Each row was made from one small tree. The marks that hang from a mark follow it in brackets, in the order of their numbers. Every link used is in the known rows. Write each row's tree.
Known rows
Q814{Q903{Q625 Q649 Q861 Q982{Q936}} Q941}: [ 427  429  504  177 -438  541   52  193  130 -105 -104  356  -42  -48
  584  -26 -326 -542   51  513  213  413 -100  -22   38   67  431 -156
  -54 -339  210  154  323 -129  475  178 -352 -162 -209 -227 -170 -116
   20 -215   58   15 -175]
Q419{Q250{Q115{Q982}} Q903{Q649}}: [ 419  132  298  481 -325  152 -256 -287  156   69  -16  481  -55   44
  231   74 -281 -343   83  375  278  612 -219 -138 -170 -308  119 -380
  240 -111 -134  -24  368 -448  268 -300  -94   41  -66  -48 -440 -124
  113 -216   92 -125 -217]
Q861{Q407 Q982{Q903{Q649} Q936{Q995}}}: [ 393  255  462  351 -286  570  -94  178  283  -48 -149  574 -175  -85
  736    8 -386 -522  -87  401  242  427   71   94  171 -306  236  -54
 -245   -1   55  -81  194 -314  587  110 -264 -307 -423 -400   42  -72
   11 -425  -23  143 -320]
Q649{Q115{Q182{Q419} Q982{Q903{Q625}}}}: [ 359  227  441  372   81  203 -116  -25  244 -160   30  235  104   -6
  380 -279 -167 -296  -99  317  346  681  178 -182 -119 -454 -139 -375
  -82  -69  -42  -37  -23 -189  135 -128 -259 -172   27  -97   13   24
  -34 -206  343  -19 -492]
Q115{Q182{Q419} Q982}: [ 262  135  457  157   -6  127 -179  -71  113  -51   99  341   94  -53
  188 -194 -326 -349   84  219  137  522  104  -90  -91 -392   26 -437
  -75   -1  -50  -22  -53 -123   83 -115 -274  -44  187 -104 -100  136
  129  -86  207   52 -401]
Q407{Q903{Q625 Q861}}: [ 285   97  332   72 -262  477 -151   58   -8   55  -65  333  -42  110
  492  -95 -212 -445   70  356  359  236   11   40   47 -453  154 -212
 -296  -96  -21   21  138 -262  356  -17 -506 -157  -59 -145  -22 -134
   89 -145  160  -73 -388]
Q936{Q814{Q903{Q250 Q861} Q982} Q995}: [ 368   77  423  -26 -200  613  281  103  208 -332 -377  426 -372  -69
  198   44 -363 -207 -141  450  127  125 -143  128 -131   13  176 -159
  -25  -49  100  285  181  -95  521  -36 -510 -164   97 -291   32 -372
  -71 -300  237  -61 -191]
Q936{Q814{Q903 Q941{Q115{Q182}} Q982} Q995}: [ 192  155  447   68    2  286  713  119  102 -285 -230  276 -480 -233
  -41  -57 -360 -160 -348  344  -58   77  -15   11 -120  242   86 -120
   91  -88   62  243 -103   70  294    1 -343  -57  308 -234    6 -180
   10 -177  314  -38 -206]
Q419{Q903{Q625{Q182} Q649 Q814 Q861 Q982}}: [ 427  154  512  310 -590  379 -542   16  194 -107 -197  424  241  232
  477   11 -240 -519  380  412  507  313   50  -88 -124 -392  -29 -390
  -53 -245  204  294  528 -420  435  -87 -354  -89  -82    8 -123 -175
 -104 -369  192 -172 -247]
Q649{Q115{Q182{Q936{Q995}} Q982}}: [ 160   49  436  288    2  311  -50  -17  279 -146  142  264    3  -42
   77 -157 -145 -368   -6  294  256  639   32 -156  -63 -333 -162 -324
  118  160 -192   36   59 -227  260   15 -223 -257  224 -125 -111  -25
  199  -86  255  -95 -490]
Q625{Q182{Q115{Q982{Q936}} Q419}}: [ 478  207  503  311 -143  313 -372  -40  252  -10  -78  472  -85   98
   91 -160 -378 -238  358  207  197  433   15  -44 -125 -128 -193 -361
  103   -8   65  103  -47  -69   55 -157 -148  -89   40 -165 -101  247
   18 -171  303  -32 -252]
Q419{Q250{Q625 Q903}}: [ 102  113  129  281 -224  306 -193  -64   53  -68   38  388 -252  114
  159 -165 -204 -361  145  299  218  316    8  -43 -111 -270 -118 -338
  231  -74 -152   81    5 -330  225 -244    4   90  145 -183 -115  -92
  361 -152  250 -128 -242]
Q419{Q250{Q115{Q407}} Q903{Q982}}: [ 322  180  382  426 -378  267 -191 -284   25  195  -88  559 -231   40
  138   32 -366 -378  103  521  340  476 -101 -144  -91 -330   83 -313
  369  -42 -188   74  273 -470  296 -231   25  -23 -206 -100 -354 -135
   22 -174  173 -157 -183]
Q995{Q814{Q903{Q649 Q861} Q982{Q936}}}: [ 342  300  408  201 -406  434   49  242  190 -176 -115  329 -230 -129
  232  -30 -316 -255  -49  457  -29  409   60  162  -93  167  569 -151
  -85 -278  168  -67   68  -60  498   97 -480 -117  -65 -368 -216 -114
    2  -91  107   -8 -193]
Q649{Q115{Q182{Q419} Q982{Q936{Q814}}}}: [ 231  310  483  318  -18  281  -59   -4  422 -146   62  288   13 -125
  199 -229 -308 -238  -37  324  232  638  138 -133  -90 -299 -117 -316
   22   26  -47    2  -87 -208  224   38 -153 -235   -2 -281  -79   76
  153 -139  257   39 -403]
Q936{Q995{Q814{Q903{Q250}}}}: [ 265    2  250   16  -71  486  139  130  250 -288  -76  201 -388  -32
   30    0 -161 -268  -90  299  100  304 -218   80  -81  -35  200 -208
  -21    7   45  105  109   -4  404  -69 -473 -249  198 -245 -113 -121
   50 -187  231   32 -281]
Q936{Q814{Q941} Q995}: [ 186    7  384  -29  -47  413  308   65  310 -233 -101  348 -460 -122
   48  -24 -270 -295  -64  244  191   32 -281   56  -58   27  -44 -136
   47  183   60  182  100  -82  375    6 -385 -269  236 -297  -61 -179
  227 -172  176   34 -188]
Q814{Q903{Q861 Q982}}: [ 375  295  383  105 -387  441 -131   92    1  -64  -53  458 -151  -95
  231  -50 -288 -429   17  488   65  340   29   -7   85 -146  409 -188
   74 -205   -9  120  185 -226  557   48 -330  -86 -111 -202 -147 -108
  -88 -116  126 -110 -249]
Q407{Q903{Q250 Q625 Q649 Q814{Q941} Q861}}: [ 314  114  490   -2 -321  612  -72   93   70  -57 -141  235  107  244
  788    4 -259 -627  131  474  549  275 -179  -66   44 -432  184 -322
 -360 -233  205  166  452 -211  395   56 -646 -200  -23  -69  -87 -163
   76 -315  143  -66 -297]
Q407{Q903{Q625 Q814}}: [ 216  133  367   43 -259  527 -205  106  -30  -10  -14  264 -102  204
  379 -149 -149 -408   37  250  393  178   55  -75   60 -575  -99 -227
 -204  -94   -7   44   87 -151  281    4 -481 -285   51  -58  -60   31
   23 -210  295 -136 -357]
Q419{Q250{Q625{Q182}}}: [ 160  130  155  226  -94  264 -216   37  121 -251  -75  301 -269  212
  207 -202 -161 -376  278  210  236  319   72  -59 -118 -282 -317 -413
  221   16  -71   62   28 -183  217 -244   44   16  221 -107  -96   42
  396 -193  354 -168 -238]
Q182{Q419{Q903{Q250{Q115}}}}: [ 456  188  194  297 -321  225 -154 -176   80   52  -62  368  -85  147
  159  -55 -222 -294   86  251  343  296 -117   -6 -231 -203  -88 -385
   64  -97  102  223  133 -230  296 -315 -254 -111  -81 -127 -253  -76
  -39 -281  360  -22 -235]
Q115{Q182 Q407 Q982{Q903{Q250 Q649} Q936}}: [ 199  179  611  390  -71  308 -163   17  268  106   19  360  179  -51
  631  -88 -358 -424 -200  521  343  856   29 -134  -30 -558  259 -402
 -193 -113 -142 -205   82 -318    4   78 -195 -152 -135 -146  -57   19
  112 -287   14  206 -465]
Q649{Q115{Q982{Q903{Q814}}}}: [ 291  263  423  302 -115  410 -239   -1  214  -88   80  312  -68  -32
  200 -210 -119 -328 -137  405  299  575   97 -196    9 -471   -5 -232
  113  -17 -113 -146   88 -292  330   10 -304 -273    3 -107 -102   -7
  -78 -118  257 -119 -394]
Q941{Q115 Q995{Q814{Q903{Q250}}}}: [ 144  143  212  134 -112  245  239  107  189 -101  -30    3 -307   32
  -70 -152  -74 -275 -147  273   -1  399  -21    0 -140   37  480 -173
   45 -104   94 -109  -38   50  322  -34 -565  -60  311 -116 -296   13
  181  -23  320   75 -371]
Q861{Q407 Q903{Q625 Q649} Q982{Q814}}: [ 385  124  512  210 -257  615 -223   86  265  -54 -124  435  -95    9
  862 -127 -254 -567   22  454  321  416  245   61  183 -506  218 -198
 -379  -56  103  -48  269 -255  625  153 -454 -389 -338 -251 -101 -126
    4 -499   38    6 -353]
Q814{Q903{Q250 Q625}}: [ 366  203  219   95 -178  494  -28   68   -6 -203  -62  172 -156  165
  288 -154  -33 -349 -102  276  235  323  -96  -10 -106 -240   22 -287
  -59 -189   23  123   92   17  300  -96 -366 -241  119  -16 -114  -91
   -9 -309  333  -66 -318]
Q814{Q903 Q941{Q115} Q982}: [ 271  364  343  130 -191  270  479   62 -225  -52  -81  234 -410 -142
  -45 -183 -218 -281 -299  350 -115  121   67    9  -95  260  250 -104
  166 -231   53   28 -159  117  273  -26 -321    7  202 -101 -176  -54
  -64  -15  344 -116 -179]
Q814{Q941{Q995} Q982{Q936}}: [ 208  379  395   83 -295  411  275  164   86  -82  -58  167 -316  -36
   74 -225 -219 -312   36  247  -34  225   48  108 -121  237  321  -99
   38  -36  153 -218  -89   24  219   83 -478 -137  226 -232 -160   24
  217   73  212  164 -191]
Q941{Q115{Q407} Q995{Q814{Q982{Q903 Q936}}}}: [  49  219  459  318 -166  251  268  125  200  145 -129  180 -375  -64
   24 -211 -266 -210 -228  388   74  408  202   51 -166   11  487  -52
   40   -2   59 -346 -223  -53  132   79 -481  -88   76 -261 -187   26
  141   66  267  159 -355]
Q861{Q407 Q982{Q814 Q903{Q625 Q649}}}: [ 421  225  474  317 -239  549 -177  117  294  -77 -124  505 -138   -3
  793 -130 -247 -496  -79  414  316  452  224   50  144 -440  200 -166
 -348 -103  140  -63  249 -253  570  102 -366 -319 -340 -243  -11  -79
  -66 -493   37   63 -337]
Q941{Q115 Q995{Q814}}: [  44   90  223  173 -131  146  169   68  227  -30   63   29 -304    4
 -142 -184  -74 -299  -24  188   36  308   25   13 -140    4  408 -140
   57   49   68 -210  -47  -35  289   -2 -552  -72  349 -141 -334   67
  308   90  253   90 -363]
Q250{Q115 Q903{Q625 Q861}}: [ 333   74  153  369 -399  419 -215 -115   69  129   67  399   -2  140
  215  -86 -232 -337  162  446  398  302    2  -48 -150 -181  192 -277
  108 -184  -63  123  216 -406  340  -79 -311  -53  -20 -128 -244 -204
  159 -157  116 -104 -230]
Q941{Q115{Q182{Q936{Q814 Q995}}}}: [  23   41  379  239  -79  179  292   59  212  -62  -23  294 -224  -15
    0  -72 -226 -313 -133  170  195  206   21  -69  -85 -142 -139 -229
   36  114  -23  273  -67  -96  295   31 -229 -152  274 -197 -114  -17
  276 -239  343  -65 -390]
Q995{Q814{Q941{Q115}}}: [ 111  149  295  115  -81  214  284   63  124  -37   98  140 -350 -104
  -82 -136 -162 -351  -64  268   74  230  -61   10  -81  119  320 -164
   10   -9   97  -62  -53   22  312   20 -411 -111  280 -196 -267    9
  263   43  221   33 -250]
Q115{Q182{Q419{Q903{Q250}} Q936{Q814}} Q982}: [ 333   61  608  223 -133  175 -221  -79  284    5 -108  552  171   55
  218  -71 -389 -276   76  210  332  568   39  -67 -226 -420 -151 -491
 -159    6   61  314  -27 -178  181 -210 -273  -70  132 -155  -40 -102
  151 -334  367    4 -460]
Q861{Q407{Q903{Q625{Q182} Q982{Q814}}}}: [ 333   66  454  110 -206  571 -271  145  186   32 -127  423 -130  115
  574 -168 -264 -462  156  383  359  312  240    9  164 -507    9 -232
 -334  -52    5  124  167 -241  419   56 -396 -217 -147 -134   63   31
   57 -322  162   -3 -379]
Q814{Q903{Q250 Q861 Q982} Q941{Q115 Q995}}: [ 294  337  418   50 -272  413  326   71   45  -22 -154  191 -151  -29
  243  -71 -283 -526  -36  531   65  374  -78  -74    3  124  657 -161
   83 -233  175   99  226  -90  453   73 -519   49  102 -106 -198 -122
   63  -45  201   63 -268]
Q250{Q115 Q903{Q625}}: [ 295   61  105  384 -334  369 -184  -96   50   97  141  325  -94  152
  107 -140 -130 -274   72  314  366  293  -11  -91 -175 -196   19 -264
  149 -147 -124   90  114 -305  245 -126 -251 -106   70  -71 -299 -103
  184 -187  193  -91 -232]
Q250{Q115 Q625 Q903}: [ 171   69  -55  409 -319  297 -179  -23   60   37  213  373 -168  106
   69 -173 -168 -267  109  355  301  357  111  -97 -171 -185  -16 -299
  320 -163 -191   79   40 -412  302 -151  -73    1   61 -147 -283 -114
  352  -98  203 -101 -204]

Write each row's tree
[ 262  222  405  195  -84  296  409  166   59 -109 -132  185 -356  -62
  124 -181 -179 -241 -197  303  133  234  110   33 -188  147  326 -100
 -154 -146  202  -74  -98   93  256  -42 -530  -71  220 -170 -100 -113
   59  -82  339   32 -246]
Q995{Q814{Q941{Q115} Q982{Q903{Q625}}}}
[ 213  135  445  189 -453  367  -80   23   -6  -24   37  349 -101   19
  173 -101 -256 -401   39  381  190  128  -33  -27 -108  -25  126 -259
   78 -224   80   92  160 -194  285  -19 -417  -23  192 -129 -220 -104
   52 -153  148 -112 -141]
Q250{Q903{Q649 Q814{Q941 Q982}}}
[ 315  212  424  146 -310  620 -179  158   51  121  -61  434  -90   78
  642 -120 -305 -516   62  380  357  350  134   29  173 -485  173 -107
 -340  -79  -50   27  119 -257  447  107 -390 -272 -281 -201   27    0
  103 -246  109   68 -388]
Q861{Q407{Q903{Q625 Q982{Q936}}}}
[ 299  115  138  434 -225   73 -344   12  261 -237  -27  256  -21  177
  271 -225  -87 -332  227  225  398  385  118  -47 -273 -229 -502 -454
  199  -97   60  194   89 -295  272 -314  -27  -45    5 -111 -132  -57
  178 -244  431 -168 -302]
Q250{Q625{Q182{Q419{Q903{Q649{Q115}}}}}}
[ 508   29  672  387  -49  250 -263 -188  168  118 -122  561  -67   67
  439 -101 -407 -319   53  404  447  556 -162  -92 -155 -377  -36 -344
   37  -50   17   28  131 -132  -15 -197 -316 -148 -163  -88 -146   28
 -171 -249  214  -53 -323]
Q182{Q115{Q407 Q982{Q903{Q625 Q649}}} Q419}
[ 233  205   44  475 -204   82  -35 -143   63 -124   11  343 -155  126
  148  -72 -222 -269  125  326  249  519   86 -118 -195 -281 -147 -475
  292 -182 -144  104   98 -421  231 -341  124   72   68  -85 -197 -108
  241 -212  302 -133 -250]
Q419{Q250{Q115{Q182} Q625} Q903}
[ 297  228  280  -26 -126  375  225  106   64 -171  -44  108 -282   41
  132 -158 -107 -379  -91  315   20  330 -174   20  -61   82  341 -247
   62 -141  103  -32   33   69  290  -47 -503 -124  282  -99 -169  -52
  129  -81  266   77 -287]
Q814{Q903{Q250} Q941{Q995}}
[ 317  426  347  302 -354  446 -111  170  197   57  -78  442 -145  -49
  415  -88 -274 -350  -81  390  186  359   84   78   64 -189  306 -143
 -144 -130   82  -74   -5 -302  398   95 -275 -195 -260 -387   27  -35
    2 -209  130  101 -306]
Q982{Q903{Q861} Q936}
[ 325  190  480   50 -315  573   83   83   27 -294 -145  109  -18  269
  520 -111 -127 -511   98  327  434  202 -140  -68 -197 -145   -5 -329
 -135 -203  280  140  402   37  290    2 -582 -248  250   59 -206 -123
   46 -338  285  -70 -149]
Q903{Q250 Q625 Q649 Q814{Q941 Q982}}
[ 211  101  247   61 -150  259   14  177  228 -187   28  136 -349  -24
  -87 -167  -92 -225  -26  237  -59  388   -4   84  -88   13  443 -187
   56  -56   53 -192  -66   25  357  -31 -574 -148  287 -207 -249   14
  172   42  231   51 -343]
Q941{Q995{Q814{Q903}}}
[ 399  240  462  297 -358  523   90  181  211  -75 -280  501 -205  -72
  615   18 -402 -389  -98  471  191  279   36  191    1  -54  331  -90
 -210  -96  141   -7  201 -282  492   80 -441 -177 -280 -394   82 -189
  -74 -301   48  112 -245]
Q814{Q982{Q903{Q649 Q861{Q407}} Q936{Q995}}}
[ 104   84  561   78 -167  353  192   44   73  222  -29  353 -236 -161
  219  -40 -429 -491  -19  591  235  345    2  -31   73 -121  573 -126
  -99  -44   17  -39   75 -200  365  123 -474  -35  -40 -257 -189 -104
  181   92   81    9 -306]
Q995{Q814{Q941{Q115{Q407{Q903{Q861 Q982}}}}}}
[ 312  180  419  160 -213  348   98  149  162 -168 -196  464 -370  -90
  182 -130 -235 -138 -220  287  138  153   91   69 -112 -139   85 -132
  -93  -45   33   23  -59 -123  406  -63 -411 -148   71 -268  -35 -185
    1 -264  279  -42 -236]
Q936{Q814{Q982{Q903}}}
[ 154  106  443  389  -42   69  -54 -174  206 -112   31  207  -81   27
  387 -149 -235 -463   -8  429  349  538  -95 -132  -94 -339 -196 -463
  192   12  -97    8  153 -234  174 -128  -58 -129  -25 -157 -268   44
  141 -204  231 -151 -347]
Q903{Q649{Q115{Q182{Q419{Q250}} Q407}}}
